Here is a tiny trained network, its code and every weight. The questions are about switching its units off for an input and a class, where a switched-off unit gives its printed mean instead of its output.

import numpy as np


def w(rows, s, z=0):
    codes = np.array(rows[::2]) - 128.0
    scale = np.full(codes.shape[1], s)
    scale[-1] = z or s
    return codes * scale


def f(y):
    return y / 2 * (1 + np.tanh(0.7978845608 * (y + 0.044715 * y**3)))


def log_softmax(a):
    a = a - a.max(-1, keepdims=True)
    return a - np.log(np.exp(a).sum(-1, keepdims=True))


def net(x, mask):
    res = np.array(x, float).reshape(1, 7) / 4 @ E
    y = f(res @ A[0][:, :-1].T + A[0][:, -1])
    res = res + np.where(mask, y, B[0][:, -1]) @ B[0][:, :-1]
    return log_softmax(res[-1] @ U[:, :-1].T + U[:, -1])


A, B = {}, {}
E = w([
[128,124,124,130,125],'x0',
[126,134,131,125,130],'x1',
[184,172,115,105,37],'x2',
[127,129,130,129,130],'x3',
[254,169,137,164,224],'x4',
[95,149,24,33,166],'x5',
[177,61,173,49,134],'x6',
],0.0073)
A[0] = w([
[193,188,137,85,61,113],'N1',
[122,162,77,200,119,123],'N2',
[115,132,83,94,152,50],'N3',
[219,116,92,197,164,92],'N4',
[139,74,165,84,117,79],'N5',
[151,78,148,87,131,44],'N6',
[181,119,145,91,156,59],'N7',
[163,147,96,160,152,76],'N8',
[68,90,146,133,159,33],'N9',
[110,153,132,116,33,105],'N10',
[121,156,98,188,119,72],'N11',
[172,244,84,113,62,145],'N12',
[77,109,130,146,209,148],'N13',
[82,104,168,157,180,124],'N14',
[155,86,152,86,126,155],'N15',
[172,128,92,145,50,93],'N16',
[82,161,108,59,186,70],'N17',
[167,63,145,88,145,170],'N18',
[196,171,154,131,151,59],'N19',
[90,82,151,164,199,135],'N20',
[121,96,210,194,130,137],'N21',
[83,149,237,129,96,70],'N22',
[166,106,149,93,145,51],'N23',
[153,118,160,76,143,79],'N24',
[148,98,178,143,103,203],'N25',
[67,74,148,130,59,75],'N26',
[144,106,174,133,118,26],'N27',
[94,93,120,123,88,42],'N28',
[220,170,160,119,176,129],'N29',
[183,123,140,152,52,153],'N30',
[84,85,132,122,84,101],'N31',
[164,152,175,65,98,133],'N32',
[166,181,145,145,178,105],'N33',
[117,178,76,195,96,93],'N34',
[131,118,198,180,95,39],'N35',
[123,214,119,56,133,42],'N36',
[120,176,141,121,107,254],'N37',
[97,147,83,193,138,149],'N38',
[139,126,50,121,153,37],'N39',
[134,118,54,58,127,57],'N40',
[59,182,200,71,99,82],'N41',
[115,129,77,91,147,83],'N42',
[137,116,144,205,105,230],'N43',
[134,105,194,59,115,89],'N44',
[170,165,86,163,60,130],'N45',
],0.011,0.0062)
B[0] = w([
[159,2,146,138,146,199],'N1',
[31,142,216,153,185,180],'N2',
[204,199,249,145,41,142],'N3',
[98,141,42,163,60,224],'N4',
[41,145,149,207,166,158],'N5',
[65,153,221,243,109,138],'N6',
[99,178,107,184,114,154],'N7',
[101,154,99,197,74,148],'N8',
[168,57,116,205,87,139],'N9',
[133,75,74,184,128,190],'N10',
[44,172,171,221,115,144],'N11',
[141,53,134,101,158,222],'N12',
[188,17,142,83,141,210],'N13',
[194,47,135,99,148,181],'N14',
[28,154,164,145,189,188],'N15',
[183,73,141,156,142,159],'N16',
[189,174,194,83,91,183],'N17',
[47,171,151,156,227,215],'N18',
[112,163,56,213,53,179],'N19',
[186,36,105,152,117,204],'N20',
[162,174,148,38,107,227],'N21',
[171,176,131,116,60,166],'N22',
[93,162,145,206,124,137],'N23',
[81,167,146,214,132,145],'N24',
[126,164,140,46,132,219],'N25',
[112,142,12,192,87,202],'N26',
[136,144,244,177,115,124],'N27',
[143,167,77,236,91,142],'N28',
[118,156,37,156,134,254],'N29',
[164,107,159,76,164,204],'N30',
[135,158,27,178,96,178],'N31',
[82,70,159,135,194,180],'N32',
[135,117,43,185,91,194],'N33',
[60,155,218,194,208,174],'N34',
[195,202,234,76,70,167],'N35',
[174,132,235,109,94,145],'N36',
[96,117,82,58,214,228],'N37',
[38,113,210,135,189,190],'N38',
[156,245,183,202,65,139],'N39',
[173,184,212,98,80,182],'N40',
[162,148,29,194,89,162],'N41',
[211,198,212,116,95,158],'N42',
[114,169,149,29,138,247],'N43',
[40,152,144,199,169,171],'N44',
[132,55,153,115,145,181],'N45',
],0.0069,0.0062)
U = w([
[46,130,167,167,191,26],'0',
[187,142,20,187,73,35],'1',
[233,179,176,90,83,55],'2',
[194,11,116,125,169,103],'3',
[127,112,79,71,173,245],'4',
[137,111,84,81,174,255],'5',
],0.011,0.0059)

Each question gives the input, the list of numbers given to net, and the class t.
The units are the neurons (one row each of A and B). Each row of codes is followed by its name. A weight is (code - 128) times the scale printed after its matrix; where a second scale follows, it is the last column's (A, B and U).
mask holds one flag per neuron, in row order. A switched-off neuron (its flag False) gives its mean, the last column of its row in B, instead of its output. The means were averaged over made-up inputs and are rounded, as every weight is.
A unit's drop is (log p(t) with every unit on - log p(t) with that unit switched off) / (log p(t) with every unit on - log p(t) with every unit switched off).
The circuit of an input: a set's keep is (log p(t) with only the set's units on - log p(t) with every unit switched off) / (log p(t) with every unit on - log p(t) with every unit switched off). Starting from the 12 units with the biggest drops (on a tie, the unit counted first), units are removed one at a time, each time the one whose removal leaves the highest keep (on an exact tie, the one counted first), for as long as the keep stays at least 0.8.
units of the circuit, in order: the units of the circuit, biggest drop first
most important unit: the unit with the biggest drop
k most important neurons: the k neurons with the biggest drops, biggest first
drop when u is switched off: that unit's drop, to one decimal
input [-3,3,7,6,0,5,-8], class 0: 2 most important neurons -> N34, N2
input [8,-5,8,-4,6,-3,1], class 3: units of the circuit, in order -> N1
input [-2,6,8,-7,5,5,0], class 3: units of the circuit, in order -> N1, N12
input [4,-7,-5,-4,-5,-3,3], class 1: 2 most important neurons -> N26, N31
input [2,4,-8,8,1,7,-3], class 3: units of the circuit, in order -> N13, N20
input [-4,-2,8,-1,7,7,-3], class 3: 2 most important neurons -> N12, N1
input [-5,4,6,-1,7,7,7], class 0: 3 most important neurons -> N18, N32, N15
input [8,0,-3,-3,1,7,-8], class 0: 3 most important neurons -> N38, N2, N34
input [6,-7,8,-4,6,5,4], class 3: 3 most important neurons -> N1, N12, N32
input [3,4,-5,-5,7,-2,-4], class 1: 2 most important neurons -> N4, N33
input [2,0,4,-7,8,7,8], class 0: 3 most important neurons -> N18, N15, N32
input [-8,-4,6,-7,-3,2,-8], class 0: 2 most important neurons -> N34, N2
input [4,7,-2,-6,-7,-1,6], class 1: 3 most important neurons -> N26, N31, N41
input [-1,8,4,7,4,-5,2], class 4: most important unit -> N29
input [4,0,-8,3,6,8,-3], class 2: drop when N17 is switched off -> 0.2
input [-4,-4,4,7,5,-3,3], class 4: drop when N4 is switched off -> -0.1
input [-2,2,-1,0,5,5,-3], class 1: drop when N8 is switched off -> 0.2
input [5,-3,1,7,6,0,-8], class 0: drop when N34 is switched off -> 0.1
